Below is a small trained network, with its code and all its weights. Each question gives an input and a class and asks what happens when units are switched off, that is, made to give their printed mean instead of their output.

import numpy as np


def w(rows, s, z=0):
    codes = np.array(rows[::2]) - 128.0
    scale = np.full(codes.shape[1], s)
    scale[-1] = z or s
    return codes * scale


def norm(h):
    return h / np.sqrt((h * h).mean(-1, keepdims=True) + 1e-5)


def f(y):
    return y / 2 * (1 + np.tanh(0.7978845608 * (y + 0.044715 * y**3)))


def log_softmax(a):
    a = a - a.max(-1, keepdims=True)
    return a - np.log(np.exp(a).sum(-1, keepdims=True))


def net(x, mask):
    res = np.array(x, float).reshape(1, 2) / 4 @ E
    u = 0
    for l in range(3):
        y = f(norm(res) @ A[l][:, :-1].T + A[l][:, -1])
        res = res + np.where(mask[u : u + 5], y, B[l][:, -1]) @ B[l][:, :-1]
        u += 5
    return log_softmax(norm(res)[-1] @ U[:, :-1].T + U[:, -1])


A, B = {}, {}
E = w([
[97,182,98,154,249,110,78,84,90,141,84],'x0',
[87,107,141,74,103,37,34,138,224,146,78],'x1',
],0.013)
A[0] = w([
[194,155,98,164,144,167,116,112,105,119,141,72],'L0N0',
[136,89,168,157,230,154,122,80,151,139,78,89],'L0N1',
[134,143,131,114,96,74,105,145,157,106,82,130],'L0N2',
[73,254,144,170,177,91,136,149,109,210,67,2],'L0N3',
[115,18,155,232,137,67,201,207,132,56,234,205],'L0N4',
],0.007,0.0046)
B[0] = w([
[106,122,106,82,121,113,139,76,64,87,2,164],'L0N0',
[165,49,218,194,187,68,35,68,224,95,112,176],'L0N1',
[149,122,165,157,185,206,101,39,68,93,162,180],'L0N2',
[241,121,81,194,174,133,108,8,227,189,217,192],'L0N3',
[98,90,185,107,186,144,55,113,71,159,236,254],'L0N4',
],0.0081,0.0072)
A[1] = w([
[19,189,63,134,116,114,137,164,115,122,101,66],'L1N0',
[192,169,115,184,59,240,235,104,95,83,182,255],'L1N1',
[107,84,108,93,101,84,81,145,254,166,59,135],'L1N2',
[198,102,148,135,132,96,104,131,192,121,61,117],'L1N3',
[80,89,151,79,181,165,89,102,40,71,109,94],'L1N4',
],0.01,0.005)
B[1] = w([
[99,86,125,78,82,255,143,156,44,150,123,121],'L1N0',
[156,135,67,129,115,12,116,103,137,80,20,245],'L1N1',
[155,143,95,101,110,120,245,226,27,99,20,207],'L1N2',
[65,143,191,155,70,170,142,55,107,107,175,179],'L1N3',
[34,165,192,152,94,254,131,147,135,189,157,193],'L1N4',
],0.0091,0.012)
A[2] = w([
[220,58,166,24,97,37,111,169,176,107,208,115],'L2N0',
[166,100,125,138,67,65,146,189,200,57,188,63],'L2N1',
[125,177,83,99,136,112,174,124,66,90,31,56],'L2N2',
[124,104,195,180,88,163,180,58,167,110,135,158],'L2N3',
[97,195,2,139,121,85,93,195,221,195,165,3],'L2N4',
],0.0095,0.0053)
B[2] = w([
[184,122,127,165,246,59,92,86,229,144,189,241],'L2N0',
[138,139,102,130,196,229,77,64,128,144,193,189],'L2N1',
[165,145,118,37,58,139,108,197,116,100,59,254],'L2N2',
[97,115,125,57,84,174,142,235,105,132,187,193],'L2N3',
[80,161,150,62,63,118,247,194,86,228,82,122],'L2N4',
],0.012,0.0084)
U = w([
[194,123,84,43,50,82,178,214,57,38,5,214],'0',
[228,65,108,178,203,61,52,35,225,122,198,254],'1',
[57,57,200,95,67,228,140,174,124,119,222,117],'2',
[100,248,73,195,118,41,239,201,226,220,176,1],'3',
[39,175,71,217,163,20,216,237,218,164,138,1],'4',
],0.011,0.0067)

Each question gives the input, the list of numbers given to net, and the class t.
The units are the neurons (one row each of A and B). Each row of codes is followed by its name. A weight is (code - 128) times the scale printed after its matrix; where a second scale follows, it is the last column's (A, B and U).
mask holds one flag per neuron, layer by layer. A switched-off neuron (its flag False) gives its mean, the last column of its row in B, instead of its output. The means were averaged over made-up inputs and are rounded, as every weight is.
A unit's drop is (log p(t) with every unit on - log p(t) with that unit switched off) / (log p(t) with every unit on - log p(t) with every unit switched off).
k most important neurons: the k neurons with the biggest drops, biggest first
top k neurons in layer l: the k neurons of layer l with the biggest drops, biggest first
drop when u is switched off: that unit's drop, to one decimal
input [2,2], class 2: most important neuron	(L1N1)
input [0,-3], class 2: 3 most important neurons	(L1N4 L0N3 L0N4)
input [3,-3], class 2: 3 most important neurons	(L0N1 L0N0 L1N2)
input [-3,1], class 2: 2 most important neurons	(L0N4 L0N3)
input [-3,-3], class 2: top 2 neurons in layer 2	(L2N2 L2N0)
input [2,-3], class 2: 2 most important neurons	(L0N0 L1N4)
input [5,5], class 0: 2 most important neurons	(L1N2 L0N4)
input [-5,-4], class 1: 3 most important neurons	(L1N2 L0N2 L1N1)
input [-6,-4], class 1: 2 most important neurons	(L1N2 L0N4)
input [3,0], class 2: 3 most important neurons	(L1N1 L1N3 L2N3)
input [0,4], class 0: 2 most important neurons	(L0N4 L1N2)
input [2,1], class 2: 2 most important neurons	(L1N1 L1N3)
input [-6,4], class 1: 2 most important neurons	(L2N0 L1N4)
input [-5,2], class 1: top neuron in layer 2	(L2N0)
input [5,-5], class 0: 2 most important neurons	(L0N4 L2N0)
input [-2,-1], class 2: 3 most important neurons	(L0N4 L0N3 L1N4)
input [1,4], class 0: drop when L1N2 is switched off	2.1
input [1,2], class 2: drop when L0N2 is switched off	1.0
input [1,5], class 0: drop when L1N2 is switched off	2.0
input [3,5], class 0: drop when L1N2 is switched off	2.1
input [-2,3], class 2: top neuron in layer 1	(L1N1)
